Two labels a row:
[  4.9  -1.2  17.2  13.1  -9.2   9.9  -1.0  11.4  15.9  -1.7   4.9  19.0
  -4.9 -32.8   5.5 -26.3  15.6 -28.0   1.9   3.6 -18.1  15.5   0.2   7.2
  25.5  -9.1   7.4 -17.8 -12.3 -16.0 -18.5  15.1 -14.3  -4.7   2.6   0.8
  -9.4   0.6] : A & Q
[  5.5  -2.8  -9.9   3.4  17.7   3.0 -10.3  19.4  -1.6 -20.4  12.9   2.1
  16.0   5.9  -3.6 -22.2  -0.7  10.6   9.8 -19.7   5.2  -6.4  36.6   8.3
  -2.9 -25.4 -16.0   4.5   1.5 -25.7 -10.5  -9.2 -21.8  -1.3  -3.0  -5.0
  -8.3  -0.7] : K & Q
[ 24.3   4.6  -6.3  -0.2  -3.9  14.9  -7.1  -1.1   2.5 -10.3  10.3   0.3
  -9.5 -15.4 -13.6 -16.2  11.1  -9.1   0.7   4.7  -4.1   5.2   2.9   0.8
  -3.1  -1.8  14.6  -6.9 -21.8   2.0  -2.8 -14.6   8.3 -11.8   0.1   1.2
 -15.4 -21.4] : J & F
[ -0.6   6.6   7.7  -6.8 -13.3  13.5   7.0   1.0  10.2 -19.3  -8.2  -8.4
  -2.2 -40.1  13.0 -19.7  13.4 -10.0   7.7 -13.9  -3.8 -20.8  26.6  -5.1
  13.6 -21.9  -9.3  -3.2  -4.9  12.7  -3.2  -6.4 -13.4 -15.9  -3.4  -2.5
 -26.5  -6.7] : J & Q
[ -0.1  13.2  -3.0  14.5 -11.0   0.3  -8.5  11.9  -4.6   5.6  -9.3  22.6
  -1.4 -13.8  22.6 -42.9  11.0 -27.9   3.6   5.2  -9.7 -25.9  -3.5  -5.9
  18.0  -1.7  12.7 -16.3  -8.2 -14.8   2.7   1.0   3.3 -15.8   1.3  10.4
 -22.2   4.4] : A & R
[ -3.0  10.3  -2.7   6.1  -9.8  14.2  -6.0   3.1   0.8   2.1  16.5   6.0
  -4.1 -33.8 -24.0 -17.7   9.6  -0.3   7.7 -13.7  -9.9  10.5   2.2   2.5
  19.5  -3.3  -3.5  -1.3   2.7 -21.9  -8.6  -4.1   9.9  -9.1  15.2  -4.8
  -8.4 -12.1] : J & Q
[  5.2   4.5  -1.6  13.4 -10.4  11.9  -3.7  12.2  26.0   6.2 -17.9  24.2
  15.6 -42.6  12.8 -29.9  29.0 -33.3  29.9 -15.0 -15.2 -13.1   0.6  -4.3
  38.4   0.1 -18.3 -10.3 -20.3 -10.6 -11.0  -2.4 -22.0  -4.0  12.5  -1.6
 -19.8  -4.0] : A & Q
[ -5.9  11.7 -13.1  12.3 -11.4   6.7 -20.5   8.1  -1.5   7.0   1.6  -2.7
  -4.9 -14.4  -3.2 -22.6  16.2 -11.5  28.2  -1.4  -0.6  26.2  -2.0 -16.3
  -0.4 -11.9   0.3  -0.2  -7.8 -16.5 -15.8 -19.3   0.0 -13.8   2.2   6.2
  -1.9  -0.6] : K & F
[ -3.8  13.1  23.7  18.7 -10.7  32.5   6.2  16.9   5.4 -10.2   5.3  37.7
 -20.7 -31.5   4.2 -18.0   3.9 -26.8  -1.9  -8.1  -5.9  -8.2  -8.8  -2.9
  34.5  12.2  -3.0  -7.4  -1.7 -14.0   0.5   1.8   5.6 -20.1   1.5   6.6
  -5.2  -6.3] : J & R
[ -2.2  45.2  17.7  40.3 -21.0   3.9 -13.5  34.3   2.2 -17.2  -1.4  42.3
 -15.5 -34.7  38.7 -64.6  16.6 -61.9  26.7 -14.6 -25.4 -64.6   4.8 -12.2
  23.3  -6.8  -9.4 -15.4 -23.6 -48.8 -26.1 -12.5  10.3 -48.3  39.0   4.3
 -39.7  16.5] : A & R
[ -4.4   7.3  -6.2   6.6 -18.4  16.7 -10.8   4.8   5.3  -5.8  -4.4  10.7
   5.3 -28.3   9.3 -20.4  12.3 -19.7   9.3  -1.2 -12.7 -15.7   5.2 -10.8
  17.6 -11.7  -2.4 -24.2 -15.2 -15.3  -7.3 -24.0  -5.7 -14.8   7.8  -7.0
 -15.7   6.4] : A & Q
